Facts:
bedon | ρ felas | Ψ d
bezun | ρ droger | Ψ a | Σ zanum
bifaden | ρ gometrek | Ψ a | Σ viflir
bime | ρ droger | Ψ d | Σ delam
boban | ρ nidas | Ψ b | Σ flasko
bodre | ρ pleker | Ψ d | Σ grasa
boru | ρ draflil | Ψ d | Σ kleplistum
bralal | ρ sura | Ψ d | Σ vustubrum
branek | ρ pleker | Ψ c | δ bime | Σ grustiko
brepem | ρ nidas | Ψ c | Σ gugrabras
brige | ρ draflil | Ψ b | Σ tupun
bronostu | ρ zefledrem | Ψ a | Σ taplol
defor | ρ skogri | Ψ a | Σ pofluk
delam | ρ foskam | Ψ d | Σ treni
detrel | ρ sonek | Ψ b | Σ trodru
digorok | ρ zolor | Ψ a | Σ vodukem
dofetra | ρ vetro | Ψ b | δ fenapan | Σ nidas
drafiza | ρ draflil | Ψ c | Σ vetro
drafleke | Ψ d | Σ groflir
draflil | Ψ d
drobok | ρ nidas | Ψ b
droger | Ψ d | Σ brige
dufek | ρ skogri | Ψ c
fazil | ρ tenok | Ψ d | Σ droger
fefi | ρ skuflima | Ψ a | Σ zolor
felas | Ψ b | δ geke, skoskol, geber
fenapan | ρ skabran | Ψ a | Σ voklas
feten | ρ vodukem | Ψ b | δ bronostu, geber | Σ rebam
figu | ρ pleker | Ψ b | Σ defor
fiklal | ρ draflil | Ψ c
fiven | ρ vodukem | Ψ c | δ trutram, reforus | Σ bifaden
fladru | ρ skabran | Ψ a | Σ ligi
flasko | ρ skogri | Ψ a | Σ nagem
fleses | ρ droger | Ψ d | Σ kulaplek
fliflibon | ρ zefledrem | Ψ c
flikul | ρ sonek | Ψ d | δ boru, sonek | Σ sitra
flostiro | ρ drafleke | Ψ a | Σ rastek
foskam | Ψ b | Σ menos
fuluk | ρ defor | Ψ a | δ digorok | Σ vupi
geber | ρ rabis | Ψ a | Σ stoflur
geke | ρ vodukem | Ψ a | Σ skogri
gome | ρ draflil | Ψ a | δ pafur
gometrek | ρ gugrabras | Ψ d | Σ draflil
grasa | ρ draflil | Ψ a | δ bralal | Σ tigri
gridal | ρ zolor | Ψ a | δ rastek, fazil, tenok
groflir | ρ felas | Ψ c | δ drafiza, trifan, pafur, gromis, fenapan | Σ drafiza
gromis | ρ pleker | Ψ a | Σ tenok
grustiko | ρ rabis | Ψ a | Σ skuzom
gugrabras | Ψ a | Σ fefi
keplur | ρ zefledrem | Ψ a
kleplistum | ρ gugrabras | Ψ c | Σ bralal
klisketam | ρ draflil | Ψ b | δ bezun, skuflima
kloplo | ρ sonek | Ψ c | Σ muber
koplol | ρ draflil | Ψ a | Σ salo
kulaplek | ρ nidas | Ψ a | δ gromis, zaskeve | Σ skufer
ladem | ρ foskam | Ψ a | Σ fiven
lavil | ρ bime | Ψ b | δ viflir | Σ trenak
ligi | ρ pleker | Ψ d
litus | ρ gugrabras | Ψ a
lolo | ρ foskam | Ψ b
luskos | ρ gometrek | Ψ a | Σ skiklak
medrol | Ψ a | δ naver, sura, digorok
menos | ρ vetro | Ψ d | δ kleplistum | Σ pupu
muber | ρ gometrek | Ψ a | Σ skufla
nafis | ρ zefledrem | Ψ a | δ trodru, drobok, zanum | Σ fazil
nagem | ρ nidas | Ψ a | Σ nidri
naver | ρ sitra | Ψ a | Σ rubupak
nidas | ρ rabis | Ψ a | Σ boban
nidri | ρ draflil | Ψ a | Σ skuno
nisal | ρ zefledrem | Ψ c
nuplum | ρ droger | Ψ a | δ skuflima, viflir, detrel | Σ naver
pafur | ρ rabis | Ψ b
pebrobror | ρ rabis | Ψ d
pegro | ρ pleker | Ψ a
piflinuk | ρ medrol | Ψ c | δ fenapan
plalum | ρ gometrek | Ψ a | δ remul, reforus, skepes | Σ fliflibon
pleker | Ψ d | δ flostiro, droger, tenok
plofal | ρ gometrek | Ψ b | δ plolan, remul, pebrobror
plolan | ρ defor | Ψ c
pofluk | ρ gometrek | Ψ d | δ fefi, boban, fazil, treni | Σ branek
pupu | ρ sura | Ψ d | δ droger, nisal | Σ digorok
rabis | Ψ a | δ keplur, skezi | Σ tisim
rastek | ρ gometrek | Ψ a | Σ skezi
rebam | ρ nidas | Ψ b | δ kloplo, gromis, fenapan | Σ fladru
reforus | ρ droger | Ψ b
remul | ρ gometrek | Ψ a
rubupak | ρ draflil | Ψ d | δ tonom | Σ zaskeve
salo | ρ vetro | Ψ d | Σ vibres
sitra | ρ medrol | Ψ c | Σ toma
sitrom | ρ vetro | Ψ d | Σ tabron
skabran | ρ draflil | Ψ a | δ sura, draflil | Σ truzos
skagrom | ρ gometrek | Ψ b | δ vugre | Σ geber
skepes | ρ rabis | Ψ b
skezi | ρ vodukem | Ψ a | Σ lavil
skiklak | ρ foskam | Ψ b
skogri | Ψ b | Σ plalum
skoskol | ρ nidas | Ψ b | Σ bedon
skufer | ρ foskam | Ψ a | δ toma, draflil | Σ vagrustik
skufla | ρ sitra | Ψ a | Σ zumek
skuflima | ρ skogri | Ψ b | Σ gromis
skuno | ρ sonek | Ψ a | Σ boru
skuzom | ρ defor | Ψ a | Σ kloplo
sonek | ρ medrol | Ψ b
steris | ρ defor | Ψ a | δ tupun, defor
stipalil | ρ tenok | Ψ a | δ vagrustik, vodukem | Σ figu
stoflur | ρ zefledrem | Ψ a | Σ plolan
stusodra | ρ pleker | Ψ c | δ foskam, brige | Σ brepem
sufol | ρ foskam | Ψ a | δ reforus, drobok, detrel, bralal
sura | ρ skogri | Ψ a
tabron | ρ droger | Ψ a | Σ nafis
taplol | ρ sonek | Ψ a | Σ ladem
tenok | ρ skogri | Ψ a | Σ detrel
tigri | ρ skogri | Ψ b | δ taplol, skogri | Σ stusodra
tisim | ρ vetro | Ψ c | Σ bronostu
toma | ρ gometrek | Ψ a | Σ zimol
tonom | ρ skogri | Ψ b
tosir | ρ droger | Ψ a | δ defor
trakliplis | ρ skabran | Ψ b
trastil | ρ sonek | Ψ a
trenak | ρ sonek | Ψ b | Σ drafleke
treni | ρ sura | Ψ a
trifan | ρ felas | Ψ a | Σ litus
trodru | ρ zefledrem | Ψ c | Σ sonek
trutram | ρ gometrek | Ψ b | Σ geke
truzos | ρ vetro | Ψ d | Σ tonom
tupun | ρ skabran | Ψ d
vagrustik | ρ foskam | Ψ a | Σ pafur
vetro | ρ drafleke | Ψ a | δ flostiro | Σ sitrom
vibres | ρ foskam | Ψ d | Σ foskam
viflir | ρ drafleke | Ψ a | Σ trifan
vimes | ρ gugrabras | Ψ a
vodukem | ρ foskam | Ψ b
voklas | ρ skabran | Ψ b | δ draflil, fleses | Σ vimes
vugre | ρ foskam | Ψ b | Σ bodre
vupi | ρ pafur | Ψ a | δ trodru | Σ trutram
vustubrum | ρ gugrabras | Ψ b | Σ fuluk
zanum | ρ skabran | Ψ d | Σ dofetra
zaskeve | ρ vetro | Ψ a | Σ rabis
zefledrem | ρ rabis | Ψ b
zimol | ρ pleker | Ψ c | δ keplur, defor, vibres | Σ fleses
zolor | ρ drafleke | Ψ b
zumek | ρ gugrabras | Ψ c | Σ koplol

Known rows:
[ 2.18 -1.00 -3.11  0.79  2.71  2.60  0.30  2.07  3.47 -2.32 -0.49 -0.05
  0.81 -4.22  0.42  1.07 -2.52 -1.50  0.23  3.44 -1.65 -0.08 -0.15  0.02
  4.59 -2.68 -5.61  2.11] : groflir
[-0.16  0.53  0.41  1.40  3.02  2.11 -0.21  1.21  0.39 -1.83 -2.53 -0.52
  1.90 -2.66  0.20  1.08 -2.70 -0.18 -0.28  3.69 -2.57  0.88  0.72 -1.57
 -0.21 -2.54 -2.99  2.34] : trenak
[-0.62 -0.85  0.03  0.70  1.78  2.96 -0.68  0.00  2.31 -1.91 -3.54  0.37
  1.94 -2.60 -0.35  1.20  0.51  0.09  1.10  1.30 -2.62  1.08  1.53 -1.92
 -1.18 -2.53 -3.32  2.28] : gometrek
[-1.06 -0.49 -0.42  1.49  3.18  1.85 -0.43  0.74  0.00 -2.34 -2.50 -1.12
  1.73 -2.65  0.08  0.91 -2.72 -0.36  1.04  4.34 -1.69  1.39  1.63 -2.04
 -0.21 -0.78 -2.80  1.65] : boban
[ 1.21  0.62 -1.62  1.21  1.42  4.93 -0.07  0.89  2.00 -1.85  0.47  0.31
  0.72 -4.53  0.70  0.62 -1.87 -1.37 -1.24  1.42 -1.75  0.18  0.02 -1.49
  3.32 -3.31 -5.11  1.64] : branek
[-0.76  0.68 -1.07  1.78  0.89  3.74  0.26  0.07  1.26 -2.72 -2.44 -0.04
  0.61 -2.86  0.18  0.88 -2.49  1.17 -0.29  2.92 -3.54  1.01  0.77 -0.54
  0.76 -3.51 -3.05  2.55] : zumek
[-0.61  1.55 -1.00  1.30  2.33  2.85  0.48  0.46  0.82 -2.18 -2.02 -0.19
  1.10 -2.59  0.82  0.00 -3.11  1.50 -0.11  3.46 -3.12  0.91  0.38  0.59
  0.26 -3.43 -4.03  1.75] : fladru
[-1.34  1.41 -1.90  1.10  0.14  2.35  1.65  0.51  1.22 -1.49 -1.34  0.40
 -0.28 -3.13  0.41  1.79 -2.68  1.11  0.25  4.18 -2.38  2.84  3.53 -1.45
  1.86 -2.48 -2.33  3.63] : trifan
[-0.05  0.79 -0.83  1.13  1.75  2.57 -0.05  0.28  0.69 -2.83 -2.28 -0.37
  0.63 -2.24  0.04  0.55 -3.07  1.46  0.07  3.35 -2.90  1.15  0.59 -0.02
  1.02 -3.43 -3.11  1.85] : tabron
[-0.83  1.75 -1.69  1.28 -0.12  2.78  1.62  0.00  0.51 -1.31 -1.01  0.62
  0.27 -3.11  0.80  2.05 -2.35  1.51 -0.17  2.66 -2.12  2.64  3.52 -1.76
  1.33 -2.32 -2.06  3.26] : viflir
[ 1.13  1.16 -0.10  1.13  1.38  5.66  0.79  1.31  1.91 -1.58  0.81  1.54
  3.27 -5.59  1.00 -0.52 -0.22 -0.13 -0.70  0.00 -1.67 -1.70 -1.49 -0.09
  1.38 -3.50 -5.88  0.70] : skabran
[-0.48  0.37 -0.94  1.00  2.05  2.65  0.28  0.02  0.98 -2.89 -2.01 -0.31
  0.73 -2.47  0.64  0.76 -3.16  1.61  0.60  3.53 -3.12  0.66  0.24  0.50
  0.97 -3.18 -3.76  2.32] : drafiza
[-0.75 -0.99  0.90 -0.34  2.09  2.93 -1.05 -1.15  1.69 -3.03 -3.30 -0.60
  2.10 -2.69  1.46  1.06 -0.89  1.38  1.17  1.67 -1.44  0.95  0.15 -2.52
  0.54 -0.34 -4.59  1.85] : bezun
[-1.06 -0.12 -1.17  1.36  1.01  3.54  0.64 -0.24  0.84 -3.01 -1.90 -0.61
  0.28 -2.68  0.26  0.76 -2.94  1.05  0.45  3.79 -2.47  0.96  1.36 -0.78
  0.80 -2.40 -2.69  1.94] : nisal
[-0.81  1.11 -0.23  1.46  3.45  2.15  0.32  1.47 -0.08 -1.18 -1.80 -0.72
  1.56 -3.26  0.34  0.98 -2.51  0.31  0.14  4.47 -2.76  1.52  1.69 -0.86
 -0.03 -2.34 -3.58  2.69] : trakliplis
[-0.25  1.01 -0.04  1.69  3.16  1.95 -0.07  1.51 -0.16 -1.70 -2.28 -0.67
  1.56 -2.67  0.18  1.27 -3.25 -0.06  0.00  4.34 -2.48  1.51  1.56 -1.30
 -0.28 -2.29 -2.85  2.43] : lolo
[ 0.33  2.34 -1.66  1.81 -0.36  1.38  1.20  1.28 -0.56 -1.37 -0.10  0.01
  1.07 -2.43 -1.00  0.31 -2.21  1.54  0.45  2.87 -1.83  1.70  3.07  1.33
 -1.38 -3.59 -2.70  1.42] : draflil

Rows:
No name comes twice in this set of rows, the named rows included.
[-0.98  1.92 -2.08  1.63  2.79  1.69  0.17  1.54 -0.46 -1.66 -0.91 -1.12
 -0.99 -1.58 -0.73 -0.67 -3.98 -0.09 -0.88  5.13 -3.79  2.81  1.98  2.07
  0.28 -5.72 -2.63  1.73] => tupun
[ 0.12  1.77 -1.13  2.90  1.46  1.98  1.31  3.26 -1.22 -1.49 -0.95  0.27
  0.48 -2.18 -1.70  0.49 -3.53  0.04 -0.53  6.17 -3.72  1.93  2.71  0.66
 -0.37 -5.16 -1.29  2.30] => vodukem
[-0.87 -0.32 -1.33  0.36  1.22  3.09 -0.39 -1.20  1.98 -1.67 -3.15  0.05
  1.15 -3.18  1.27  1.79 -0.11  1.52  1.06  1.83 -1.87  2.80  2.49 -3.80
  0.72 -0.29 -3.84  3.27] => luskos
[-0.23 -1.04  2.23  0.43  2.13  2.90 -0.82  1.25  0.69 -2.24 -2.61  0.45
  3.04 -2.64  0.20  1.21 -0.46 -0.09  1.12  2.90 -2.30  0.81  0.47 -2.66
 -0.52 -1.79 -3.48  2.09] => skuflima
[-0.10 -0.21 -1.02  0.79  2.26  1.64  0.74  0.78  2.15 -2.57 -2.88 -0.11
  1.08 -2.74  0.50  1.33 -2.97  1.02  0.87  4.14 -2.72  0.72  0.92  0.31
  2.08 -2.16 -3.79  2.73] => gromis
[ 1.53  0.26 -1.88  0.86  1.08  3.27 -0.38  1.98  1.34 -1.23  1.27  0.35
  1.21 -3.62 -0.33 -0.08 -0.45 -2.26 -0.33  1.09 -1.06  1.12  1.48 -0.94
  1.74 -3.70 -4.19  0.79] => pleker
[ 1.58  0.88 -2.97  1.08  2.20  3.42  0.04  1.50  1.79 -1.36  0.33  0.00
  0.91 -4.16  0.46 -0.12 -1.84 -0.88 -0.38  2.33 -1.37  1.00  0.60 -0.53
  3.51 -2.86 -5.48  1.66] => gome
[-1.78 -0.25 -0.90  0.74  2.30  3.58  0.04 -0.07  0.90 -2.86 -2.27 -0.46
 -0.12 -2.09  0.54 -0.39 -2.58 -0.38  0.13  4.51 -2.97  1.96  1.11 -1.70
  1.57 -2.93 -2.89  1.71] => keplur
[-1.13  2.41 -3.78  2.41 -0.16  2.35  1.56  1.05  0.28 -1.13 -1.18  0.47
 -1.19 -2.33 -0.54  1.50 -3.13  1.55 -0.13  4.65 -3.41  3.33  4.32 -0.53
  1.51 -3.66 -1.57  3.49] => litus
[ 2.06  0.36 -2.24  1.06  3.03  2.41 -1.26  2.43  0.24 -1.00  0.32 -0.76
  1.30 -3.56  0.04  0.66 -1.66 -2.24 -0.51  2.71 -0.21  1.77  1.17 -3.17
  2.13 -1.99 -4.47  1.48] => tigri
[-0.45  0.66 -0.39  1.12  1.51  2.94  0.90  0.47  1.87 -2.62 -2.32  0.04
  0.79 -3.11  0.53  1.33 -3.18  0.85  0.14  3.70 -3.61  0.70  0.17  0.30
  1.56 -3.50 -2.77  3.15] => kloplo
[-0.31  1.37 -0.39  1.91  3.41  1.95  0.07  1.94 -0.84 -1.17 -1.69 -0.96
  1.32 -2.72 -0.35  0.54 -3.54  0.52 -0.59  4.69 -3.15  1.15  1.84 -0.05
 -0.18 -3.14 -3.20  2.08] => brige
[-0.02  1.91 -0.96  1.89  0.60  3.36  1.07  0.78  0.39 -2.05 -1.61  0.37
  0.66 -2.52 -0.15  0.76 -3.49  1.15 -0.64  3.48 -2.95  1.09  1.38  0.17
  1.22 -4.24 -2.43  2.14] => digorok
[ 0.84 -0.27  0.19 -0.17  1.82  5.06 -0.46  0.46  2.93 -1.87 -0.73  0.67
  2.04 -4.84  1.47  1.10 -0.39 -1.77 -0.91 -0.20 -1.26 -0.10 -0.85 -3.08
  3.47 -2.04 -5.46  1.61] => stipalil
[-0.90  1.07 -2.16  1.79  1.69  1.05  0.52  1.69 -0.96 -1.00 -0.70 -0.62
 -0.25 -2.67 -0.25  1.83 -2.77  0.59  0.16  5.19 -1.99  3.86  4.30 -1.97
  0.58 -2.17 -2.16  3.05] => skiklak

Now the same elements, written a new way:
Known rows:
[ 0.29 -2.89  1.12 -0.40  0.47  0.37  0.81  0.08  0.39  0.07  3.10  3.30
  1.85] : trakliplis
[-0.40 -0.65 -2.88  0.87 -0.21 -0.32  0.11  0.11  0.18  0.89 -1.29  0.01
 -0.40] : fladru
[-0.57 -0.03  1.74  3.44  2.84  1.42 -0.83  2.17 -3.51 -0.49 -0.15 -1.35
 -0.15] : menos
[ 1.54 -0.92 -3.68  0.68  0.14  0.64  1.87 -0.83  0.34  0.21 -2.95  1.10
 -0.91] : fefi
[ 0.11 -2.43  1.59 -1.44  1.23  0.33  0.13 -1.17  0.15 -2.16  5.50  2.93
  1.73] : felas
[-0.09 -0.25 -2.73 -0.16  0.21  0.91  1.44 -1.05  0.64  0.46 -1.59  0.48
 -0.60] : bezun
[ 0.20 -2.45 -0.96 -1.01 -0.48 -1.06 -0.19 -2.09  1.05 -1.52  4.36  2.66
  2.32] : tosir
[ 1.00  0.50  0.06  1.67  0.47  0.26  0.09  1.23 -0.93 -0.03  1.87 -1.05
 -0.84] : dofetra
[ 0.15  0.86 -0.51  1.71 -0.43  1.17  0.21 -0.06 -0.73 -0.16 -0.12 -0.37
 -0.77] : tisim
[ 0.78 -1.10  1.58 -0.35  2.26  1.40  1.52 -0.73 -1.91 -1.48  4.89  1.35
  3.60] : plofal
[ 0.04  0.04 -0.77  1.44  1.09  1.47  0.30  0.83 -0.86 -0.48 -0.38 -0.61
 -0.85] : trenak
[ 0.41 -2.14  2.09 -1.70  2.41  2.61  1.34  1.02  0.32 -0.11  3.26  4.52
  3.61] : pebrobror
[ 0.09 -0.09 -0.89  1.67  1.13  1.41 -0.19  0.56 -1.21 -0.28 -0.58 -0.88
 -0.79] : figu
[ 0.41 -0.04  0.82  2.74  2.21  1.13 -0.27  2.05 -3.30 -1.37  0.31 -0.81
 -1.22] : pupu
[-1.64  1.14  0.45  2.80  2.58  1.02  0.36 -0.20 -1.70  0.13 -1.97 -3.24
  0.51] : stipalil
[-0.19  1.06 -0.74  0.41 -1.21  0.16 -0.52 -0.44 -0.79 -0.81  2.32 -0.48
 -0.97] : zimol
[-1.21  0.08 -1.77  2.07 -0.13 -0.04 -0.76  0.22 -0.64  0.78  0.06 -1.39
 -0.87] : grasa

Rows:
No name comes twice in this set of rows, the named rows included.
[ 2.24  0.56 -4.81  0.88  0.42  1.53  2.61 -1.27 -1.29  0.59 -2.70 -0.11
  0.05] => rastek
[-1.58 -0.72 -0.92  1.62  2.33  2.53  1.29 -0.48 -2.23 -1.04 -2.94  0.36
 -1.41] => foskam
[ 0.70 -1.43  2.10 -0.47 -0.35 -0.36 -0.01 -1.16 -0.10 -1.37  4.35  2.64
  2.91] => piflinuk
[-0.98 -0.36 -0.05  2.72  2.62  2.30  0.01  1.51 -3.96 -1.57 -1.18 -0.04
 -1.56] => salo
[-0.31  0.70  1.67  3.45  1.95  0.97 -0.62  3.18 -2.36  1.07  0.50 -1.45
 -0.40] => rubupak
[-1.64 -1.32 -3.48  0.81  0.43  1.51 -1.72 -0.50 -0.59 -1.25 -2.72 -0.06
  0.45] => grustiko
[-0.65 -0.21 -3.77  1.98  1.15  1.14  0.43 -1.91 -3.99 -1.45 -2.57 -1.63
  0.32] => muber
[ 0.63 -0.22 -1.67  0.70 -1.22  0.63  0.91 -0.07 -0.21  0.64 -1.32  1.02
 -1.52] => drafiza
[-1.10  0.62 -1.07  1.62  2.49  1.85  2.23 -0.13  0.12  1.58 -3.92 -1.69
  0.81] => vagrustik
[ 0.04 -0.48 -1.01  1.28  0.02  1.09 -1.60  1.38  0.24  0.09  0.98 -0.76
  0.81] => rebam
[-0.35 -0.82 -1.58 -0.79  0.48  2.57  0.24  0.75  1.00  0.41  0.27  1.82
 -0.22] => skoskol
[ 1.89  1.39  0.80 -0.28  2.62  2.03  3.21  2.08  1.36  1.33  1.50  0.84
 -1.83] => bralal
[ 0.06 -0.04 -2.57 -0.99 -0.37  0.98 -1.27  1.00  3.28  1.49 -0.48 -0.45
  1.86] => nidas
[ 1.52 -3.78  0.35 -2.30  0.67  1.34  0.59 -0.59  2.32 -0.84  2.49  4.53
  3.43] => pafur

